The symbols move the units like this.
liza: a>tazo, y>beme
safa: a>seso, y>bogi
zivo: a>dapi, y>falu
zufo: a>tedo, y>pilo
tedi: a>liza, y>zese
feza: a>tepa, y>dimu
gide: a>vebi, y>bago
zode: a>vomu, y>depo
gase: a>sumi, y>misa
tepa: a>pilo, y>tedo
tedo: a>dimu, y>tepa
falu: a>boma, y>zivo
lode: a>bogi, y>seso
gino: a>depo, y>vomu
ruti: a>zivo, y>boma
soti: a>lode, y>leso
dagu: a>bafo, y>vovo
bogi: a>gaso, y>safa
misa: a>gino, y>gase
fele: a>safa, y>gaso
beme: a>zese, y>liza
bene: a>falu, y>dapi
vebi: a>feza, y>vavu
dapi: a>zufo, y>bene
vomu: a>gase, y>gino
bago: a>sogo, y>gide
bafo: a>suzi, y>daza
sumi: a>beme, y>tazo
depo: a>fuma, y>zode
vovo: a>veve, y>dagu
nebu: a>zevi, y>mine
zese: a>nebu, y>tedi
dimu: a>vavu, y>feza
zevi: a>daza, y>suzi
veve: a>gide, y>sogo
tazo: a>misa, y>sumi
boma: a>teso, y>ruti
dila: a>ruti, y>teso
pilo: a>bene, y>zufo
daza: a>vovo, y>bafo
gaso: a>dila, y>fele
sogo: a>dagu, y>veve
mine: a>tedi, y>nebu
leso: a>mufo, y>soti
seso: a>leso, y>lode
teso: a>fele, y>dila
fuma: a>soti, y>mufo
suzi: a>mine, y>zevi
mufo: a>zode, y>fuma
vavu: a>bago, y>vebi

In the rows, 132 stands for zero.

The rows follow the links: the fewer symbols apart two units are, the more alike their rows tend to be.

Each row is also shifted at random along 4 hidden directions that mean nothing.

Some units, each with a row of numbers:
falu [171, 101, 120, 155, 125, 90, 130, 91, 91, 110, 177, 93, 87, 111, 141, 165, 79, 118, 43, 120, 164, 133, 156, 103, 138, 128, 80, 94, 86, 115, 96, 168, 176, 133, 129, 182]
bafo [78, 123, 146, 97, 89, 94, 112, 120, 71, 150, 54, 117, 156, 96, 162, 142, 124, 86, 178, 127, 155, 136, 161, 75, 156, 124, 66, 134, 83, 125, 121, 111, 177, 136, 131, 122]
tedo [128, 173, 105, 179, 148, 194, 100, 170, 179, 164, 152, 198, 185, 93, 93, 145, 186, 81, 217, 147, 131, 173, 117, 191, 127, 151, 181, 133, 113, 129, 178, 102, 110, 133, 146, 124]
vavu [28, 113, 105, 126, 123, 151, 89, 125, 189, 138, 125, 193, 157, 105, 167, 131, 168, 121, 84, 138, 136, 185, 72, 147, 124, 185, 134, 136, 147, 120, 172, 98, 175, 124, 136, 177]
lode [192, 106, 160, 135, 119, 114, 178, 58, 127, 58, 111, 125, 71, 147, 175, 94, 119, 195, 163, 141, 151, 142, 171, 129, 108, 144, 103, 156, 169, 145, 118, 141, 139, 160, 119, 88]
dimu [124, 146, 118, 151, 164, 179, 110, 155, 205, 124, 152, 157, 171, 118, 112, 137, 202, 142, 164, 142, 123, 165, 129, 154, 109, 157, 158, 164, 148, 118, 184, 132, 160, 144, 141, 120]
gino [141, 130, 155, 150, 172, 124, 134, 165, 175, 114, 199, 154, 93, 144, 151, 129, 141, 149, 209, 133, 80, 112, 100, 203, 132, 148, 195, 160, 167, 171, 153, 102, 60, 95, 159, 89]
bene [148, 103, 152, 151, 123, 93, 132, 94, 82, 82, 156, 96, 91, 73, 159, 168, 79, 117, 124, 113, 176, 132, 141, 109, 147, 142, 94, 122, 78, 126, 96, 153, 146, 108, 160, 150]
ruti [228, 169, 117, 154, 113, 158, 156, 116, 88, 149, 115, 132, 144, 151, 62, 125, 118, 112, 128, 128, 164, 120, 155, 122, 129, 88, 130, 102, 132, 124, 102, 167, 96, 167, 117, 133]
veve [140, 124, 142, 92, 178, 128, 77, 193, 178, 148, 150, 87, 149, 102, 133, 172, 194, 88, 144, 189, 59, 116, 135, 135, 192, 117, 145, 163, 129, 108, 129, 72, 158, 164, 151, 120]
beme [158, 164, 134, 157, 84, 121, 123, 136, 95, 132, 85, 147, 188, 83, 100, 161, 143, 81, 207, 75, 176, 133, 152, 91, 104, 136, 86, 148, 76, 132, 157, 165, 154, 93, 158, 110]
dagu [99, 116, 157, 76, 79, 105, 113, 110, 118, 125, 58, 157, 151, 114, 162, 133, 151, 135, 86, 111, 132, 131, 95, 80, 111, 155, 73, 165, 150, 135, 156, 118, 181, 102, 129, 166]
fele [166, 152, 89, 176, 141, 119, 156, 125, 133, 163, 183, 144, 94, 203, 98, 83, 103, 150, 187, 134, 105, 103, 193, 179, 109, 101, 160, 93, 122, 156, 105, 146, 101, 165, 65, 104]
feza [120, 79, 180, 94, 176, 130, 153, 124, 151, 73, 144, 47, 112, 118, 186, 124, 133, 196, 111, 157, 132, 132, 150, 104, 164, 132, 112, 173, 172, 117, 121, 153, 138, 141, 169, 91]
daza [155, 196, 134, 135, 124, 108, 123, 209, 131, 200, 120, 170, 153, 171, 99, 129, 169, 88, 289, 108, 59, 74, 132, 158, 104, 105, 167, 136, 133, 187, 163, 81, 81, 90, 126, 73]
gaso [241, 127, 143, 139, 99, 116, 149, 79, 96, 94, 101, 110, 111, 109, 120, 146, 117, 123, 42, 145, 173, 141, 134, 97, 126, 132, 86, 116, 135, 106, 97, 135, 170, 176, 121, 186]
liza [190, 161, 140, 132, 182, 117, 177, 209, 115, 151, 167, 47, 147, 177, 91, 149, 138, 146, 254, 120, 95, 53, 220, 116, 153, 62, 156, 149, 116, 137, 128, 177, 79, 130, 143, 27]
mine [216, 143, 152, 88, 124, 95, 136, 180, 99, 151, 99, 67, 156, 146, 94, 176, 140, 113, 74, 117, 109, 61, 144, 54, 121, 89, 92, 149, 141, 113, 137, 160, 140, 115, 153, 129]
bago [98, 102, 140, 102, 125, 147, 104, 118, 200, 106, 114, 159, 161, 123, 158, 144, 182, 166, 48, 118, 116, 157, 71, 115, 82, 174, 107, 187, 187, 116, 184, 139, 198, 110, 147, 173]

Complete each set of four: the symbols that take the first to the second take the third to the fourth.
Answers are names.
A [241, 143, 149, 143, 106, 121, 166, 77, 91, 95, 96, 120, 100, 138, 117, 116, 126, 150, 130, 138, 179, 126, 165, 106, 120, 119, 96, 130, 143, 133, 107, 151, 135, 173, 119, 124]
B [127, 107, 153, 138, 163, 117, 115, 135, 173, 89, 192, 136, 78, 99, 172, 146, 141, 138, 141, 152, 98, 156, 100, 188, 146, 167, 171, 148, 138, 147, 147, 98, 127, 116, 166, 139]
C [209, 137, 93, 150, 119, 106, 149, 117, 118, 139, 183, 131, 79, 190, 103, 137, 106, 152, 20, 108, 104, 92, 132, 139, 83, 109, 139, 83, 141, 145, 111, 172, 131, 127, 90, 180]
D tepa

A [110, 75, 136, 129, 119, 100, 134, 50, 111, 82, 137, 99, 74, 115, 199, 109, 102, 161, 97, 156, 178, 174, 170, 107, 152, 143, 80, 133, 112, 108, 94, 124, 200, 187, 115, 139]
B [121, 125, 144, 96, 120, 104, 130, 152, 73, 155, 76, 60, 164, 124, 135, 153, 117, 117, 157, 122, 150, 97, 208, 46, 160, 90, 50, 145, 91, 102, 101, 160, 174, 149, 124, 92]
C [124, 89, 193, 97, 138, 108, 170, 111, 124, 65, 132, 90, 96, 145, 193, 125, 89, 209, 94, 118, 156, 120, 105, 103, 132, 150, 128, 162, 178, 137, 132, 167, 94, 96, 165, 120]
D beme

A [151, 170, 122, 151, 94, 112, 127, 155, 105, 162, 113, 140, 174, 126, 98, 167, 142, 103, 167, 66, 139, 105, 155, 85, 84, 116, 92, 136, 101, 141, 162, 180, 161, 87, 135, 119]
B [54, 108, 144, 122, 107, 127, 103, 106, 137, 117, 82, 133, 158, 82, 177, 126, 168, 112, 217, 144, 157, 173, 179, 96, 149, 164, 85, 178, 96, 115, 148, 114, 212, 150, 122, 96]
C [161, 79, 161, 114, 139, 112, 137, 71, 156, 50, 148, 125, 67, 119, 184, 127, 131, 186, 57, 147, 128, 158, 102, 140, 113, 162, 120, 157, 173, 128, 128, 134, 168, 140, 133, 158]
D boma

A [182, 105, 179, 147, 133, 111, 135, 78, 144, 67, 132, 145, 70, 112, 184, 104, 137, 160, 217, 138, 134, 157, 133, 171, 120, 168, 133, 170, 153, 163, 141, 101, 126, 136, 147, 97]
B [132, 90, 158, 132, 153, 117, 129, 96, 170, 75, 172, 139, 73, 128, 190, 120, 133, 182, 108, 129, 115, 140, 101, 169, 120, 168, 149, 157, 170, 144, 137, 113, 131, 120, 142, 135]
C [156, 135, 125, 133, 172, 121, 91, 200, 133, 163, 187, 92, 137, 85, 103, 208, 149, 43, 142, 160, 82, 110, 124, 154, 191, 114, 159, 112, 77, 123, 117, 98, 118, 128, 174, 155]
D liza

A [105, 149, 110, 138, 107, 115, 135, 141, 103, 157, 123, 109, 168, 142, 108, 148, 124, 132, 129, 84, 147, 114, 188, 78, 99, 116, 74, 124, 108, 119, 142, 185, 187, 106, 108, 118]
B [67, 169, 78, 177, 142, 184, 142, 139, 126, 192, 142, 156, 156, 163, 90, 113, 105, 116, 122, 137, 154, 144, 161, 165, 148, 113, 164, 63, 103, 118, 117, 165, 98, 155, 99, 140]
C [122, 151, 95, 125, 123, 104, 111, 182, 130, 185, 143, 126, 162, 157, 106, 163, 161, 98, 127, 104, 80, 82, 171, 112, 119, 97, 103, 117, 104, 136, 127, 138, 172, 117, 110, 130]
D ruti

A [227, 184, 103, 155, 129, 165, 157, 151, 124, 164, 144, 146, 147, 161, 49, 138, 128, 116, 86, 133, 150, 116, 127, 138, 108, 98, 153, 86, 148, 124, 125, 165, 96, 153, 116, 156]
B [123, 144, 133, 91, 158, 123, 116, 203, 168, 179, 146, 120, 141, 171, 117, 134, 179, 136, 147, 143, 46, 79, 139, 139, 132, 115, 162, 138, 154, 144, 140, 103, 135, 128, 122, 112]
C [106, 88, 169, 84, 196, 136, 135, 138, 172, 96, 156, 37, 124, 119, 182, 145, 166, 166, 113, 187, 116, 131, 158, 110, 190, 123, 121, 184, 157, 95, 117, 129, 169, 181, 158, 95]
D gaso

A [141, 148, 85, 158, 123, 129, 139, 109, 113, 169, 174, 166, 87, 178, 105, 104, 105, 107, 137, 141, 110, 118, 147, 180, 130, 112, 157, 67, 104, 156, 96, 113, 116, 151, 81, 148]
B [187, 159, 124, 149, 63, 129, 138, 79, 55, 156, 70, 199, 112, 130, 107, 113, 84, 82, 117, 113, 166, 137, 75, 143, 127, 128, 136, 79, 130, 161, 112, 98, 72, 119, 125, 188]
C [180, 117, 154, 152, 100, 110, 144, 64, 89, 82, 98, 121, 89, 112, 154, 115, 112, 149, 177, 144, 179, 158, 179, 126, 137, 136, 87, 125, 118, 132, 106, 125, 145, 174, 115, 116]
D seso

A [168, 166, 129, 160, 71, 130, 171, 87, 48, 145, 77, 180, 117, 162, 118, 83, 73, 116, 180, 113, 175, 130, 125, 144, 122, 120, 141, 92, 127, 172, 107, 125, 59, 135, 101, 134]
B [2, 109, 127, 120, 122, 202, 157, 92, 147, 125, 95, 178, 148, 157, 169, 54, 109, 208, 113, 141, 187, 198, 102, 146, 140, 156, 159, 124, 183, 133, 143, 141, 98, 154, 115, 142]
C [128, 174, 132, 136, 133, 93, 131, 198, 50, 199, 115, 112, 160, 107, 106, 150, 101, 48, 305, 128, 126, 88, 179, 132, 193, 89, 144, 111, 58, 157, 110, 98, 73, 104, 149, 69]
D gide

A [79, 143, 99, 141, 166, 193, 123, 139, 213, 121, 166, 145, 162, 150, 122, 120, 185, 175, 117, 137, 127, 158, 145, 143, 92, 154, 154, 152, 162, 105, 173, 161, 171, 148, 118, 114]
B [171, 152, 88, 150, 137, 149, 124, 120, 149, 166, 172, 167, 107, 174, 104, 114, 144, 131, 108, 148, 103, 133, 127, 180, 119, 131, 168, 92, 139, 142, 114, 108, 115, 171, 83, 157]
C [77, 116, 127, 134, 186, 123, 140, 173, 148, 143, 212, 97, 102, 163, 152, 125, 100, 155, 151, 135, 86, 100, 151, 178, 157, 123, 187, 127, 128, 143, 121, 143, 86, 114, 139, 107]
D veve

A [71, 114, 116, 128, 144, 194, 119, 101, 172, 133, 112, 161, 143, 114, 151, 94, 156, 136, 63, 177, 154, 202, 85, 159, 164, 159, 161, 112, 161, 102, 125, 100, 134, 180, 125, 180]
B [150, 156, 111, 163, 149, 175, 150, 131, 156, 152, 145, 175, 117, 185, 101, 66, 158, 151, 173, 164, 109, 135, 145, 190, 123, 127, 193, 114, 167, 158, 126, 111, 85, 178, 83, 103]
C [188, 151, 115, 158, 168, 194, 126, 126, 200, 120, 144, 111, 146, 123, 103, 111, 208, 134, 207, 212, 131, 164, 191, 163, 163, 114, 145, 146, 150, 95, 122, 111, 157, 232, 114, 72]
D safa

A [121, 122, 153, 111, 101, 130, 114, 124, 150, 104, 77, 143, 163, 101, 152, 128, 184, 126, 181, 125, 143, 155, 132, 102, 110, 164, 89, 197, 143, 129, 172, 112, 191, 125, 141, 103]
B [89, 142, 137, 140, 82, 142, 143, 105, 105, 125, 69, 196, 178, 108, 132, 131, 109, 124, 140, 81, 196, 159, 95, 106, 96, 162, 109, 140, 126, 141, 169, 158, 123, 68, 150, 154]
C [128, 125, 153, 115, 121, 174, 170, 98, 152, 89, 95, 133, 168, 161, 127, 117, 131, 227, 18, 95, 180, 152, 110, 72, 70, 144, 107, 165, 206, 108, 174, 213, 151, 114, 151, 146]
D dagu

A [110, 171, 103, 154, 85, 146, 179, 90, 61, 184, 91, 197, 126, 200, 101, 78, 44, 142, 128, 104, 177, 128, 114, 151, 109, 112, 163, 63, 134, 166, 102, 150, 48, 117, 85, 156]
B [85, 135, 158, 123, 123, 193, 200, 86, 154, 90, 80, 171, 160, 187, 142, 66, 119, 254, 144, 112, 189, 157, 117, 120, 86, 152, 142, 167, 218, 146, 175, 201, 86, 116, 130, 84]
C [42, 76, 133, 77, 173, 140, 92, 151, 171, 137, 159, 74, 126, 107, 180, 150, 152, 116, 45, 186, 84, 148, 117, 126, 219, 127, 142, 136, 133, 91, 95, 76, 182, 178, 138, 164]
D tazo

A [71, 103, 145, 96, 102, 112, 120, 107, 117, 118, 71, 115, 163, 117, 176, 124, 140, 145, 92, 120, 150, 143, 148, 65, 118, 143, 54, 162, 140, 119, 134, 139, 209, 134, 122, 130]
B [103, 141, 96, 132, 117, 107, 144, 166, 117, 186, 134, 98, 154, 190, 107, 142, 119, 161, 112, 80, 110, 87, 196, 91, 94, 100, 92, 115, 107, 134, 135, 200, 180, 119, 86, 106]
C [163, 142, 111, 188, 111, 95, 150, 96, 60, 139, 165, 135, 81, 133, 119, 127, 80, 109, 202, 109, 147, 121, 188, 144, 126, 114, 124, 81, 57, 159, 101, 146, 108, 122, 96, 114]
D bogi

A [162, 178, 120, 134, 91, 97, 138, 175, 114, 177, 116, 165, 159, 176, 92, 139, 131, 123, 154, 61, 96, 76, 124, 116, 61, 116, 118, 136, 134, 166, 167, 154, 119, 62, 123, 125]
B [52, 166, 78, 178, 149, 204, 152, 146, 155, 184, 167, 166, 156, 179, 97, 95, 127, 154, 169, 128, 139, 153, 148, 178, 123, 131, 186, 88, 126, 134, 137, 173, 89, 146, 95, 126]
C [199, 98, 184, 134, 134, 100, 165, 109, 109, 56, 138, 77, 94, 111, 162, 161, 94, 182, 92, 121, 162, 128, 141, 103, 125, 141, 102, 146, 142, 131, 130, 175, 128, 110, 178, 123]
D fuma

A [139, 109, 131, 128, 86, 122, 168, 53, 73, 121, 99, 141, 97, 159, 141, 95, 66, 154, 49, 127, 182, 141, 135, 105, 140, 127, 97, 88, 132, 137, 82, 153, 139, 158, 92, 182]
B [-10, 69, 102, 142, 189, 112, 119, 123, 163, 143, 223, 100, 78, 137, 205, 123, 85, 163, 76, 159, 115, 149, 140, 179, 184, 144, 172, 102, 112, 121, 102, 127, 132, 128, 115, 152]
C [97, 73, 145, 128, 99, 112, 149, 40, 107, 77, 123, 140, 71, 130, 205, 85, 79, 193, 108, 139, 166, 161, 139, 133, 131, 156, 102, 122, 139, 146, 98, 130, 153, 154, 108, 142]
D tazo

A [77, 72, 157, 120, 85, 102, 127, 37, 96, 106, 108, 188, 70, 115, 212, 95, 71, 137, 63, 127, 166, 178, 65, 154, 138, 173, 113, 105, 139, 169, 113, 80, 123, 118, 114, 206]
B [29, 138, 84, 114, 107, 92, 89, 164, 105, 230, 133, 159, 158, 146, 130, 143, 113, 63, 74, 101, 84, 119, 108, 124, 145, 116, 118, 78, 82, 133, 114, 106, 161, 88, 101, 197]
C [289, 152, 141, 152, 114, 92, 150, 124, 111, 111, 169, 138, 74, 148, 77, 164, 115, 133, 65, 91, 122, 89, 115, 132, 67, 123, 132, 124, 139, 155, 138, 159, 109, 98, 143, 172]
D bafo

A [162, 149, 142, 140, 172, 115, 78, 197, 156, 149, 188, 152, 117, 76, 123, 189, 149, 54, 170, 151, 77, 121, 60, 193, 157, 148, 194, 135, 107, 156, 141, 56, 77, 81, 185, 162]
B [61, 138, 105, 175, 154, 185, 91, 151, 187, 141, 157, 138, 174, 78, 130, 152, 194, 94, 228, 168, 145, 189, 178, 159, 163, 153, 142, 149, 92, 98, 149, 111, 199, 178, 122, 98]
C [53, 69, 140, 116, 152, 120, 126, 79, 155, 81, 171, 131, 57, 128, 219, 102, 98, 184, 73, 146, 127, 165, 97, 181, 140, 169, 152, 136, 152, 140, 117, 119, 142, 122, 125, 165]
D sogo

A [232, 142, 141, 169, 104, 82, 152, 104, 75, 104, 147, 139, 88, 115, 122, 152, 96, 117, 181, 92, 153, 111, 133, 137, 104, 138, 128, 125, 95, 172, 124, 143, 100, 93, 143, 131]
B [114, 65, 166, 104, 167, 114, 125, 109, 140, 63, 155, 47, 100, 83, 189, 173, 96, 160, 19, 157, 171, 149, 127, 84, 180, 150, 99, 154, 132, 84, 102, 149, 185, 143, 173, 169]
C [184, 140, 141, 126, 155, 211, 116, 122, 202, 98, 121, 148, 159, 94, 104, 127, 195, 136, 90, 183, 134, 182, 88, 145, 139, 155, 145, 163, 191, 96, 148, 110, 153, 194, 149, 148]
D safa

